Below is a small trained network, with its code and all its weights. Each question gives an input and a target symbol and asks what happens when units are switched off, that is, made to give their printed mean instead of their output.

import numpy as np


def w(rows, s, z=0):
    codes = np.array(rows[::2]) - 128.0
    scale = np.full(codes.shape[1], s)
    scale[-1] = z or s
    return codes * scale


def f(y):
    return y / 2 * (1 + np.tanh(0.7978845608 * (y + 0.044715 * y**3)))


def softmax(a):
    e = np.exp(a - a.max(-1, keepdims=True))
    return e / e.sum(-1, keepdims=True)


def log_softmax(a):
    a = a - a.max(-1, keepdims=True)
    return a - np.log(np.exp(a).sum(-1, keepdims=True))


def net(x, mask):
    ids = ['αβγδζηθλξπφψ'.index(c) for c in x.split()]
    T = len(ids)
    res = E[ids] + P[:T]
    r = res
    for j in range(2):
        rows = slice(2 * j, 2 * j + 2)
        q, k, v = (r @ M[0][rows].T for M in (Q, K, V))
        z = softmax(np.where(np.tri(T) > 0, q @ k.T / 2**0.5, -1e9)) @ v
        o = O[0][rows]
        res = res + np.where(mask[j], z, o[:, -1]) @ o[:, :-1]
    y = f(res @ A[0][:, :-1].T + A[0][:, -1])
    res = res + np.where(mask[2:6], y, B[0][:, -1]) @ B[0][:, :-1]
    return log_softmax(res[-1] @ U[:, :-1].T + U[:, -1])


Q, K, V, O, A, B = {}, {}, {}, {}, {}, {}
E = w([
[184,200,122,124,138,175,154],'α',
[84,74,195,125,187,107,67],'β',
[109,223,164,204,62,165,53],'γ',
[177,63,118,147,153,120,32],'δ',
[136,198,98,102,72,148,108],'ζ',
[163,171,163,135,140,133,5],'η',
[128,104,177,69,104,172,120],'θ',
[94,121,144,136,163,200,117],'λ',
[67,128,203,184,92,164,158],'ξ',
[155,146,30,105,123,163,106],'π',
[128,163,83,175,188,71,34],'φ',
[160,165,108,212,107,97,114],'ψ',
],0.02)
P = w([
[94,218,156,1,217,135,74],'0',
[174,155,88,153,151,159,134],'1',
[169,137,98,151,131,159,123],'2',
[162,135,101,154,134,162,114],'3',
[168,131,95,162,124,167,111],'4',
[172,127,102,154,119,173,105],'5',
[173,124,99,160,119,174,102],'6',
[170,126,90,167,123,174,107],'7',
[171,127,105,162,118,178,101],'8',
[180,119,105,175,117,181,105],'9',
],0.0093)
Q[0] = w([
[6,113,191,176,95,69,242],'h0',
[203,181,206,142,108,157,1],'h0',
[102,103,81,113,116,103,252],'h1',
[145,101,122,187,116,219,59],'h1',
],0.0092)
K[0] = w([
[167,69,154,217,89,124,180],'h0',
[53,164,183,12,163,97,114],'h0',
[125,83,108,198,122,90,97],'h1',
[76,255,155,30,186,112,101],'h1',
],0.01)
V[0] = w([
[108,182,114,168,142,174,220],'h0',
[46,161,85,172,68,109,62],'h0',
[109,185,255,88,32,94,102],'h1',
[185,158,66,91,78,111,142],'h1',
],0.0085)
O[0] = w([
[76,144,158,254,172,123,179,157],'h0',
[198,213,210,89,69,16,102,121],'h0',
[78,101,91,125,3,110,120,215],'h1',
[26,178,76,43,131,89,203,252],'h1',
],0.01,0.0039)
A[0] = w([
[164,127,39,97,90,169,73,48],'n0',
[26,116,107,204,177,166,196,170],'n1',
[111,129,149,149,45,32,198,88],'n2',
[174,224,133,129,61,254,209,5],'n3',
],0.0073,0.0029)
B[0] = w([
[144,87,189,97,225,60,201,196],'n0',
[214,117,105,10,115,178,39,254],'n1',
[166,71,30,208,232,213,216,162],'n2',
[1,122,154,164,159,78,100,253],'n3',
],0.0077,0.0092)
U = w([
[171,98,110,71,211,121,201,68],'α',
[141,108,197,193,207,166,139,128],'β',
[101,177,156,120,222,128,152,253],'γ',
[138,92,163,53,44,130,141,169],'δ',
[206,192,190,96,110,140,95,62],'ζ',
[105,139,100,147,184,67,68,59],'η',
[3,7,183,122,180,71,90,44],'θ',
[75,141,165,164,72,108,52,51],'λ',
[61,142,76,86,63,74,141,213],'ξ',
[233,174,94,141,57,156,163,101],'π',
[157,44,162,129,177,113,121,104],'φ',
[126,129,117,90,125,197,93,179],'ψ',
],0.0076,0.0031)

Each question gives the input, a string of symbols that net reads in full, and the target symbol t.
The units are the heads (2 rows each of Q, K, V and O) and the neurons (one row each of A and B). Each row of codes is followed by its name. A weight is (code - 128) times the scale printed after its matrix; where a second scale follows, it is the last column's (O, A, B and U).
mask holds one flag per unit, heads first, then neurons. A switched-off unit (its flag False) gives its mean, the last column of its rows in O or B, instead of its output. The means were averaged over made-up inputs and are rounded, as every weight is.
A unit's drop is (log p(t) with every unit on - log p(t) with that unit switched off) / (log p(t) with every unit on - log p(t) with every unit switched off).
The circuit of an input: a set's keep is (log p(t) with only the set's units on - log p(t) with every unit switched off) / (log p(t) with every unit on - log p(t) with every unit switched off). Starting from all 6 units, units are removed one at a time, each time the one whose removal leaves the highest keep (on an exact tie, the one counted first), for as long as the keep stays at least 0.8.
circuit, biggest first: the units of the circuit, biggest drop first
unit that matters most: the unit with the biggest drop
k most important neurons: the k neurons with the biggest drops, biggest first
heads that matter: for each layer, one digit per head in row order, 1 if its drop is at least 0.15 and else 0, layers parted by /
drop of u: that unit's drop, to one decimal
input φ γ ξ, target β: circuit, biggest first => h1
input φ α α ζ θ, target ζ: 2 most important neurons => n3; n2
input γ ζ α α ξ φ α π, target π: circuit, biggest first => h0; n2; h1
input η ζ φ β θ ζ δ λ, target δ: circuit, biggest first => h0; h1
input π ζ α α, target γ: 2 most important neurons => n1; n3
input α η α ξ ψ, target ψ: 2 most important neurons => n1; n0
input α α α π γ φ α α β, target ψ: 3 most important neurons => n1; n3; n0
input α α θ θ, target ψ: 2 most important neurons => n1; n0
input θ ζ γ α δ α π α ζ, target θ: heads that matter => 10
input φ α ζ δ α, target ζ: heads that matter => 11
input λ α δ, target β: circuit, biggest first => h1; n1
input ζ α ψ, target π: circuit, biggest first => n3; h0
input φ θ λ ζ π, target α: heads that matter => 10
input φ α λ θ ζ γ, target ζ: circuit, biggest first => h0
input φ α α η α ψ α λ, target ζ: circuit, biggest first => h0; h1
input γ α θ ψ ψ, target π: circuit, biggest first => n2; h0; h1
input ζ π φ φ ψ γ, target ξ: heads that matter => 01
input π ψ α θ α λ π α φ, target γ: heads that matter => 01
input α δ λ φ α γ, target ψ: heads that matter => 10
input γ φ α γ α γ, target π: unit that matters most => n2
input φ α ψ, target ζ: heads that matter => 11
input α α φ π η π γ λ, target ψ: circuit, biggest first => n1; h0; n0
input β λ π π, target φ: circuit, biggest first => h1; n0
input θ θ γ δ θ ζ, target θ: 3 most important neurons => n0; n1; n3
input φ φ φ ζ α φ, target ζ: drop of h1 => 0.1
input λ ζ δ θ η α, target β: drop of h1 => 0.8
input η φ η ζ θ θ, target δ: drop of n1 => -0.1
